Below is a small trained network, with its code and all its weights. Each question gives an input and a class and asks what happens when units are switched off, that is, made to give their printed mean instead of their output.

import numpy as np


def w(rows, s, z=0):
    codes = np.array(rows[::2]) - 128.0
    scale = np.full(codes.shape[1], s)
    scale[-1] = z or s
    return codes * scale


def f(y):
    return np.maximum(y, 0)


def log_softmax(a):
    a = a - a.max(-1, keepdims=True)
    return a - np.log(np.exp(a).sum(-1, keepdims=True))


def net(x, mask):
    res = np.array(x, float).reshape(1, 4) / 4 @ E
    y = f(res @ A[0][:, :-1].T + A[0][:, -1])
    res = res + np.where(mask, y, B[0][:, -1]) @ B[0][:, :-1]
    return log_softmax(res[-1] @ U[:, :-1].T + U[:, -1])


A, B = {}, {}
E = w([
[150,238,237,114,175,78],'x0',
[125,131,130,130,130,129],'x1',
[248,178,124,205,49,157],'x2',
[116,222,4,137,131,5],'x3',
],0.012)
A[0] = w([
[99,169,99,98,200,74,100],'neuron 0',
[133,82,205,132,138,165,113],'neuron 1',
[6,88,140,44,152,127,160],'neuron 2',
[81,198,94,36,188,39,149],'neuron 3',
[59,109,123,73,180,130,235],'neuron 4',
[142,106,174,83,135,187,86],'neuron 5',
[114,69,22,145,134,177,212],'neuron 6',
[181,174,133,181,70,118,221],'neuron 7',
[101,185,128,68,142,77,79],'neuron 8',
[114,84,212,149,127,156,184],'neuron 9',
[78,84,37,151,102,164,55],'neuron 10',
[144,198,230,113,133,105,162],'neuron 11',
[146,130,86,139,128,104,46],'neuron 12',
[155,86,188,103,150,164,213],'neuron 13',
[86,76,121,86,199,129,58],'neuron 14',
[173,92,133,184,125,184,143],'neuron 15',
[173,85,90,154,52,204,127],'neuron 16',
[185,185,130,198,62,148,63],'neuron 17',
[217,160,123,174,85,139,12],'neuron 18',
[109,185,11,186,128,42,53],'neuron 19',
[159,73,139,170,98,206,217],'neuron 20',
[179,163,182,123,179,125,2],'neuron 21',
[180,109,142,172,101,193,161],'neuron 22',
[137,170,31,141,121,77,181],'neuron 23',
[142,146,71,149,136,73,198],'neuron 24',
[131,148,72,153,147,88,38],'neuron 25',
],0.014,0.0097)
B[0] = w([
[77,181,167,164,101,135,191],'neuron 0',
[161,80,125,109,170,80,210],'neuron 1',
[211,80,99,73,207,150,249],'neuron 2',
[65,189,185,234,64,199,237],'neuron 3',
[144,78,182,158,145,70,231],'neuron 4',
[199,74,154,105,176,58,190],'neuron 5',
[163,113,75,57,124,151,245],'neuron 6',
[90,151,56,85,72,196,237],'neuron 7',
[90,152,189,171,143,107,177],'neuron 8',
[166,95,89,50,134,123,226],'neuron 9',
[252,39,160,116,236,69,197],'neuron 10',
[214,40,159,79,195,64,223],'neuron 11',
[94,172,88,107,92,192,149],'neuron 12',
[159,120,78,56,127,158,228],'neuron 13',
[123,161,57,33,93,171,189],'neuron 14',
[68,155,136,168,91,122,202],'neuron 15',
[77,195,137,207,54,150,226],'neuron 16',
[222,60,101,71,194,117,212],'neuron 17',
[250,29,161,124,227,81,195],'neuron 18',
[195,54,108,14,197,106,244],'neuron 19',
[42,181,145,194,52,165,246],'neuron 20',
[126,176,7,46,113,214,163],'neuron 21',
[76,186,134,165,77,119,216],'neuron 22',
[165,77,183,129,204,61,235],'neuron 23',
[83,136,161,162,130,125,211],'neuron 24',
[160,205,48,38,57,220,168],'neuron 25',
],0.011,0.02)
U = w([
[157,136,35,47,126,192,253],'0',
[188,88,204,115,190,55,40],'1',
[77,246,205,254,36,130,128],'2',
],0.015,0.0073)

Each question gives the input, the list of numbers given to net, and the class t.
The units are the neurons (one row each of A and B). Each row of codes is followed by its name. A weight is (code - 128) times the scale printed after its matrix; where a second scale follows, it is the last column's (A, B and U).
mask holds one flag per neuron, in row order. A switched-off neuron (its flag False) gives its mean, the last column of its row in B, instead of its output. The means were averaged over made-up inputs and are rounded, as every weight is.
A unit's drop is (log p(t) with every unit on - log p(t) with that unit switched off) / (log p(t) with every unit on - log p(t) with every unit switched off).
The circuit of an input: a set's keep is (log p(t) with only the set's units on - log p(t) with every unit switched off) / (log p(t) with every unit on - log p(t) with every unit switched off). Starting from the 12 units with the biggest drops (on a tie, the unit counted first), units are removed one at a time, each time the one whose removal leaves the highest keep (on an exact tie, the one counted first), for as long as the keep stays at least 0.8.
circuit, biggest first: the units of the circuit, biggest drop first
unit that matters most: the unit with the biggest drop
top k neurons: the k neurons with the biggest drops, biggest first
drop when u is switched off: that unit's drop, to one decimal
input [7,-2,2,-5], class 0: unit that matters most -> neuron 21
input [-5,-5,-2,3], class 1: top 2 neurons -> neuron 10; neuron 7
input [8,-5,4,-3], class 0: top 4 neurons -> neuron 21; neuron 7; neuron 23; neuron 4
input [8,-5,2,-8], class 0: top 3 neurons -> neuron 21; neuron 13; neuron 23
input [5,-6,2,-3], class 0: top 3 neurons -> neuron 21; neuron 23; neuron 4
input [5,2,3,-6], class 0: top 4 neurons -> neuron 21; neuron 23; neuron 13; neuron 4
input [1,4,-3,8], class 2: top 3 neurons -> neuron 3; neuron 0; neuron 11
input [-7,-8,-3,4], class 1: top 3 neurons -> neuron 10; neuron 23; neuron 7
input [8,-8,5,-2], class 0: top 2 neurons -> neuron 21; neuron 7
input [5,2,-7,5], class 2: top 2 neurons -> neuron 3; neuron 0
input [5,2,7,-3], class 0: top 2 neurons -> neuron 7; neuron 21
input [-1,2,-7,2], class 1: top 3 neurons -> neuron 2; neuron 4; neuron 7
input [6,-8,5,-5], class 0: top 3 neurons -> neuron 21; neuron 7; neuron 23
input [7,-6,0,4], class 2: circuit, biggest first -> neuron 3
input [-8,-3,-1,1], class 1: top 2 neurons -> neuron 10; neuron 7
input [0,-4,-7,4], class 1: top 3 neurons -> neuron 2; neuron 20; neuron 16
input [5,6,-2,8], class 2: drop when neuron 18 is switched off -> 0.0
input [3,-2,0,7], class 2: drop when neuron 3 is switched off -> 0.9
input [-3,7,-4,2], class 1: drop when neuron 7 is switched off -> 0.1
input [5,5,-8,4], class 2: drop when neuron 3 is switched off -> 1.1
input [8,5,7,-8], class 0: circuit, biggest first -> neuron 21
